[[  3 -13  17]
 [-44 -63  47]
 [ 61  66 -70]]
->
[[-44 -63  47]]

[[ -2   3  -3   2  -1  -3   1  -4   3  -5  -4   3  -1]
 [ 28  -7  54 -22 -32  26  28  54  51  23   9 -14  13]
 [  1   4   4   1  -7  -5   3   1  -1  -5   1   3   3]
 [ 10   4  -7  -4  -2   5   0  -5   5   4  -2   1  -4]]
->
[[ 28  -7  54 -22 -32  26  28  54  51  23   9 -14  13]
 [ 10   4  -7  -4  -2   5   0  -5   5   4  -2   1  -4]]

[[-27  18  25 -25 -24  34 -43 -26  20   2  19]
 [-37  26  46 -15 -24  25 -32 -45  10  15  16]
 [ -8  38  25  -3   4 -18 -15 -10  25  -6   7]
 [-48  42  31 -28  19 -15 -30  37  32  -8  19]
 [-27  13   0 -10  28  10  18  42  24  10  -3]
 [ 29  -8  68  27 -30  -9 -58 -14  64  32  24]
 [-16   1  -1 -15  12  21   0  26   1   8 -14]]
->
[[-37  26  46 -15 -24  25 -32 -45  10  15  16]
 [-48  42  31 -28  19 -15 -30  37  32  -8  19]
 [ 29  -8  68  27 -30  -9 -58 -14  64  32  24]]

[[-57 -33 -60  39  16  42  42]
 [-69  65  37  25  59 -33   4]
 [ 14 -51 -32 -39 -55  36  41]
 [-30 -41 -57  56  37  35  26]
 [ 62  30  60 -39 -22 -34 -39]
 [ 35 -60 -41 -40 -59  36  39]
 [ 66 -51 -27  -3 -31   4 -38]
 [-52 -38 -60  39  18  36  38]
 [ 69 -70 -39 -45 -72  38   8]
 [-24  43  34  -7   0  39  23]
 [ 41  49  63 -35   4 -50 -50]
 [-57  44  42 -35 -23  27  51]]
->
[[-69  65  37  25  59 -33   4]
 [-30 -41 -57  56  37  35  26]
 [ 35 -60 -41 -40 -59  36  39]
 [-52 -38 -60  39  18  36  38]
 [-24  43  34  -7   0  39  23]
 [-57  44  42 -35 -23  27  51]]

[[ 43 -53  56  20  17 -48  -2  58   5  61 -35  41  30]
 [ -9  41 -52 -50 -19  -6 -43   6  26  -2 -56 -45 -49]
 [-10 -59  41 -39 -11  35  -8  52   8  57 -20  55 -59]
 [  2 -12  25  18  61  33  -6  57  48  30  46  -1  -9]
 [-54   8  12 -56 -56  -2  58 -44  21 -61  14 -16  12]
 [-13 -28  54 -31  40 -52 -11 -58  29  40  44 -47 -55]
 [ 36  53  56   5 -34 -48 -49  56 -25  10 -20 -45 -44]]
->
[[ -9  41 -52 -50 -19  -6 -43   6  26  -2 -56 -45 -49]
 [  2 -12  25  18  61  33  -6  57  48  30  46  -1  -9]
 [-13 -28  54 -31  40 -52 -11 -58  29  40  44 -47 -55]]

[[ 53  -2 -10  -2 -39 -13   7  37  -1 -22 -51]
 [-13  66 -32 -29 -21 -38 -57  24 -62 -41  34]]
->
[[-13  66 -32 -29 -21 -38 -57  24 -62 -41  34]]

[[-48 -51   9 -14 -37 -56  14]
 [-52 -22  38   3 -29 -12  34]
 [ 66  40 -32  23  54  53 -36]
 [ 37  18 -15  13  36   5 -18]
 [-36  -4  29  18  -3 -43  19]
 [-61 -50  40 -22 -45 -13  58]
 [-29  16  29  37  10 -43   4]]
->
[[-52 -22  38   3 -29 -12  34]
 [ 37  18 -15  13  36   5 -18]
 [-61 -50  40 -22 -45 -13  58]]

[[-29 -37]
 [-14 -32]
 [ -6 -39]
 [ 41 -22]
 [-44 -69]
 [-38 -11]
 [-11 -29]]
->
[[-14 -32]
 [ 41 -22]
 [-38 -11]]
---
[[ 6 23 12  6 20  4  6 34 20 14  6  2 28  4  7]
 [ 8  6 31 11 43 30 10  6 24  2 36  5  4 47  2]
 [33  5  5 15  7  9  6  9  4 11  3 11 13  5  2]
 [67 29  6  9  1 33  7  4 25  2 11  7 17  3  6]]
->
[[67 29  6  9  1 33  7  4 25  2 11  7 17  3  6]
 [ 6 23 12  6 20  4  6 34 20 14  6  2 28  4  7]
 [ 8  6 31 11 43 30 10  6 24  2 36  5  4 47  2]
 [33  5  5 15  7  9  6  9  4 11  3 11 13  5  2]]

[[  9  52  -5   5 -39 -10 -40  20   5 -39]
 [-11  -2  -6   1   4  26  13  19  -4 -12]
 [ 11 -28  19  -2  35 -11  -3 -57  11  34]
 [ -2  -1  -8  18 -16  -5 -11  12  -3  30]
 [-40 -52 -16   1  15  -4  16  10  10  50]]
->
[[-40 -52 -16   1  15  -4  16  10  10  50]
 [  9  52  -5   5 -39 -10 -40  20   5 -39]
 [-11  -2  -6   1   4  26  13  19  -4 -12]
 [ 11 -28  19  -2  35 -11  -3 -57  11  34]
 [ -2  -1  -8  18 -16  -5 -11  12  -3  30]]

[[ -3  16 -23  45]
 [ -4 -37  -9   2]
 [ 41  64  53  19]
 [  4  -9 -15 -16]]
->
[[  4  -9 -15 -16]
 [ -3  16 -23  45]
 [ -4 -37  -9   2]
 [ 41  64  53  19]]

[[ 17 -22  38  49  50  10 -19  33  42]
 [ 32   5  36   9  45  18   3  47   7]
 [  7  44 -25 -41 -41  -6   3 -45 -38]
 [ 32  35 -18 -13   0 -32 -42  37  55]
 [ -7 -11  39  47  33  -1 -23  -3  45]
 [-32 -11  47  54  27  -8 -18 -24   1]]
->
[[-32 -11  47  54  27  -8 -18 -24   1]
 [ 17 -22  38  49  50  10 -19  33  42]
 [ 32   5  36   9  45  18   3  47   7]
 [  7  44 -25 -41 -41  -6   3 -45 -38]
 [ 32  35 -18 -13   0 -32 -42  37  55]
 [ -7 -11  39  47  33  -1 -23  -3  45]]

[[ 48 -24]
 [-13  37]
 [-38  72]]
->
[[-38  72]
 [ 48 -24]
 [-13  37]]

[[  1  -8 -11  51]
 [-15 -44  41  -9]
 [-22 -44  41 -10]
 [-34 -28  20  10]
 [-22 -20  38   9]
 [ 63  17 -17 -43]
 [  3 -30 -10  15]
 [ 49   7 -40 -45]
 [-33  18 -14  19]]
->
[[-33  18 -14  19]
 [  1  -8 -11  51]
 [-15 -44  41  -9]
 [-22 -44  41 -10]
 [-34 -28  20  10]
 [-22 -20  38   9]
 [ 63  17 -17 -43]
 [  3 -30 -10  15]
 [ 49   7 -40 -45]]

[[ -9  -5  11  -7  -7  16  -3   8]
 [ 30  61  -4  28  31  -9  -6 -50]
 [-11 -40  -4 -27 -23  -5   1  26]
 [-48 -77   8 -67 -55  -3  20  59]
 [-15 -37 -10 -43 -27  17 -11  19]
 [ 13 -19   4 -10   6  19 -15  -3]
 [ 15  21  -6  18  21 -25  -5 -30]
 [  0  -6  -4 -20 -14  -3  -6  -1]
 [ -9  -3  18   1  -9  -3  16   3]
 [ 14   9 -14   6 -13  19 -15  -5]]
->
[[ 14   9 -14   6 -13  19 -15  -5]
 [ -9  -5  11  -7  -7  16  -3   8]
 [ 30  61  -4  28  31  -9  -6 -50]
 [-11 -40  -4 -27 -23  -5   1  26]
 [-48 -77   8 -67 -55  -3  20  59]
 [-15 -37 -10 -43 -27  17 -11  19]
 [ 13 -19   4 -10   6  19 -15  -3]
 [ 15  21  -6  18  21 -25  -5 -30]
 [  0  -6  -4 -20 -14  -3  -6  -1]
 [ -9  -3  18   1  -9  -3  16   3]]
---
[[-45 -32 -51]
 [-48 -40 -57]
 [-19   3 -13]]
->
[[-45 -32]
 [-48 -40]]

[[ 55   5  16]
 [  5 -62  34]
 [ 31 -14  -3]]
->
[[ 55   5]
 [  5 -62]]

[[ 42  27  27 -56]
 [-54   6  47  34]
 [-56  55  16  -7]
 [-12  57 -54  -8]
 [ 50  43 -30 -33]]
->
[[ 42  27]
 [-54   6]]

[[-16 -24 -27  12]
 [ 42 -48 -64  33]]
->
[[-16 -24]
 [ 42 -48]]

[[-50 -12 -39 -10  -5]
 [-62 -21   9  -8  23]
 [-32  12  28  23  49]
 [ 19  60 -23  28   0]]
->
[[-50 -12]
 [-62 -21]]

[[  8  40 -24]
 [  0  43 -17]
 [ 31 -51 -13]
 [ -2  10 -29]
 [-12 -57   5]]
->
[[ 8 40]
 [ 0 43]]

[[ 46  57  19 -34]
 [ 44  48  61 -17]]
->
[[46 57]
 [44 48]]

[[ 41  -5   2  23  -1]
 [-32 -32  23   6   0]
 [ 24 -50   2 -13 -15]
 [  9 -32  -3  13 -55]
 [-21   3  23 -33 -54]]
->
[[ 41  -5]
 [-32 -32]]

[[  0  26 -57]
 [-23 -15 -53]
 [ 17  -7  64]
 [-37   8  -3]
 [  1  63  -8]]
->
[[  0  26]
 [-23 -15]]
